Input:
[[123 154 126 125 140 138 130 130 117 126 140 125 127 114]
 [109 134 128 139 123 125 132 129 127 125 124 122 120 136]
 [123 137 126 122 122 121 128 131 134 129 134 124 125 116]
 [131 130 128 122 135 120 138 131 134 130 143 132 121 123]
 [120 128 124 118 130 121 122 130 126 125 111 147 127 131]
 [137 132 123 135 131 135 132 131 121 126 135 123 134 127]
 [138 131 130 102 130 116 140 119 145 123 107 141 121 147]
 [126 126 149 135 111 129 126 115 128 125 132 131 136 143]
 [134 109 136 105 121 138 130 125 137 132 107 143 134 139]]
Output: 114

Input:
[[103 152 139 103 153 136 102 153 133 103]
 [153 103 118 152 103 117 153 103 124 153]
 [154 103 118 153 103 118 153 103 125 153]
 [153 103 109 153 104 109 153 102 109 153]
 [103 151 135 102 153 137 103 152 132 104]
 [153 106 120 153 106 123 153 106 124 153]
 [103 154 137 103 153 138 103 153 128 103]
 [153 106 117 153 104 126 154 104 123 153]]
Output: 103

Input:
[[131 131 126 136 133 124 126 135 129 122 136 126 132 135 130 129]
 [135 147 110 126 129 127 133 131 103 114 115 120 108 118 122 113]
 [115 131 137 131 136 135 134 132 127 118 132 131 137 124 127 127]
 [138 110 124 131 138 129 125 153 137 112 138 142 120 130 147 142]
 [132 125 124 133 132 125 126 126 122 129 125 133 129 131 132 128]]
Output: 129

Input:
[[142 129 114 113 135 125 142 146 116 149 107 136 151 131 142]
 [143 127 111 111 134 124 143 147 115 150 105 137 153 131 143]
 [142 127 113 112 134 125 142 146 116 149 107 137 152 131 142]
 [123 155 140 122 155 130 121 139 119 145 116 123 129 128 115]
 [122 136 151 151 130 139 122 119 148 116 156 128 113 133 122]
 [123 155 141 122 154 130 120 139 119 144 116 122 129 128 115]
 [143 106 122 142 107 134 146 125 146 119 149 143 137 137 152]]
Output: 142

Input:
[[126 143 130 122 132 116 112 112 114 111 130 136 119 123 125 114]
 [146 114 119 127 129 118 133 128 140 130 114 105 135 130 128 112]
 [124 140 122 149 126 140 138 112 137 135 121 122 125 126 126 134]
 [119 134 136 128 127 119 120 127 126 138 119 121 136 126 140 132]
 [136 120 133 137 136 125 129 129 131 131 116 147 130 109 122 127]]
Output: 114

Input:
[[134 132 137 132 136 134 125 134 132 115 131 127]
 [139 132 139 132 138 134 125 134 135 113 132 127]
 [132 133 135 131 134 132 126 133 131 119 132 127]
 [132 132 135 132 135 133 124 135 129 123 130 125]
 [124 137 141 140 142 140 129 138 130 121 131 127]
 [107 131 124 132 126 127 135 128 117 144 124 128]
 [118 121 123 127 123 126 132 125 121 131 121 129]
 [126 115 127 128 127 129 129 126 125 123 120 129]
 [120 115 118 120 117 118 128 122 120 152 119 129]
 [128 147 129 126 129 127 135 124 136 124 143 133]]
Output: 127
---
Q: [154 148 157 131]
A: 148
Q: [103 122 111 142 119 136 130]
A: 122
Q: [136 129 106 140 111]
A: 129
Q: [104 121 140 156 116 114]
A: 121
Q: [104 102 125 140]
A: 102
Q: [126 140 150 143 126 131]
A: 140
Q: [102 130 122 126]
A: 130
Q: [122 156 128 125 115 136]
A: 156
Q: [117 140 107 154]
A: 140
---
[153 133 138 127]
153, 127

[101 114 118 117 149 112 134]
101, 134

[136 115 113 154 112]
136, 112

[[110 130 127 150]
 [122 112 119 114]
 [128 146 140 146]]
110, 146

[100 108 103 131 108]
100, 108

[[128 129 154 126 155 132]
 [128 130 127 126 125 138]
 [128 130 127 126 125 138]]
128, 138

[157 137 124 131]
157, 131

[[128 142 114 146 107 132]
 [140 152 125 145 116 123]
 [106 102 113 120 137 136]]
128, 136

[145 133 122 101]
145, 101

[[131 134 114 128 137 128]
 [125  98 146 114 120 130]
 [125 115 155 121  98 132]]
131, 132
---
[[103 121 126 122]
 [108 125 108 131]
 [124 130 119 133]] value 108

[[137 133 138 137 134 136]
 [111 153 122 127 124 150]
 [137 137 127 116 121 125]] value 124

[[157 121 139 151 118]
 [156 119 142 138 135]
 [103 157 117 130 100]] value 138

[[142 153 143 101 145 142 119]
 [121 113 123 150 127 143 157]
 [143 151 140 110 135 117 100]] value 143

[[147 113 149 149 145 146]
 [129 127 128 126 126 131]
 [125 127 129 129 127 129]] value 126

[[130 119 116 142 142 109]
 [109 138 146 143 117 146]
 [110 145 128 153 131 145]] value 117

[[129 139 148 141 120 158 126]
 [125 107 125 113 103 112 156]
 [138 129 134 134 155 108 131]] value 112
---
[[119 127 138 120]
 [137 104 140 123]
 [133 128 124 137]] Out: 128

[[139 137 117 142 140 114 139]
 [116 118 142 112 114 146 115]
 [131 133 112 135 134 100 134]] Out: 133

[[123 138 122 130]
 [143 102 136 146]
 [135 101 134 135]] Out: 101

[[134 129 156 121 133 122 121]
 [125 132 157 152 152 119 126]
 [129 124 146 139 136 112 113]] Out: 124

[[129 132 120 126 145 118 129]
 [132 126 153 126 116 149 129]
 [122 123 145 126 116 149 129]] Out: 123

[[150 105 104 143 154 102]
 [104 153 153 126 102 154]
 [104 152 152 137 102 155]] Out: 152

[[143 120 151 136 128]
 [129 129 128 129 128]
 [119 135 115 129 127]] Out: 135

[[154 154 152 102 153 102 153]
 [154 154 152 102 153 102 153]
 [153 153 151 103 152 103 152]] Out: 153
---
[[126 124 141 116 120]
 [130 143 141 144 130]
 [115 149 101 124 133]] ==> 101

[[146 146 150 126 110 107 116]
 [135 136 134 124 122 124 128]
 [125 125 129 134 133 137 137]] ==> 129

[[124 129 147 147 129 130 150]
 [134 126 117 141 129 133 150]
 [130 125 122 131 127 129 107]] ==> 122

[[132 142 142 117]
 [120 140 153 137]
 [106 114 158 142]] ==> 158

[[105 107 107 106 107 106 106]
 [143 141 142 140 141 145 143]
 [128 129 128 126 127 127 127]] ==> 128

[[122 122 121 135 134 135 136]
 [123 123 123 134 133 134 135]
 [108 107 106 152 149 151 155]] ==> 106

[[128 103 129 127]
 [128 139 128 129]
 [122 139 127 130]] ==> 127
---
Input: [147 144 107 143 133]
Output: 147, 133

Input:
[[123 119 129 140 116 143]
 [124 110 129 157 120 100]]
Output: 123, 100

Input: [126 134 117 146 151 146 100]
Output: 126, 100

Input:
[[121 122 108 120 106 113]
 [140 134 113 107 105 145]]
Output: 121, 145

Input: [131 140 115 135 101]
Output: 131, 101

Input: [113 119 137 148 133 132 149]
Output: 113, 149

Input: [139 129 105 133]
Output: 139, 133

Input: [148 152 147 146]
Output: 148, 146

Input: [123 135 124 127 141 103 116]
Output: 123, 116
---
[[146 103 103 148 148]
 [122 136 136 122 122]
 [127 129 129 128 128]] yields 128

[[150 117 118 141]
 [109 141 140 117]] yields 117

[114 145 111 143 147 105 107] yields 107

[[100 105 111 129]
 [142 138 121 142]] yields 142

[109 150 106 108 147 148 148] yields 148

[[113 119 133 134 130 140]
 [151 131 101 155 119 153]] yields 153

[104 131 117 124 132 126 109] yields 109

[156 132 152 134 145 102] yields 102
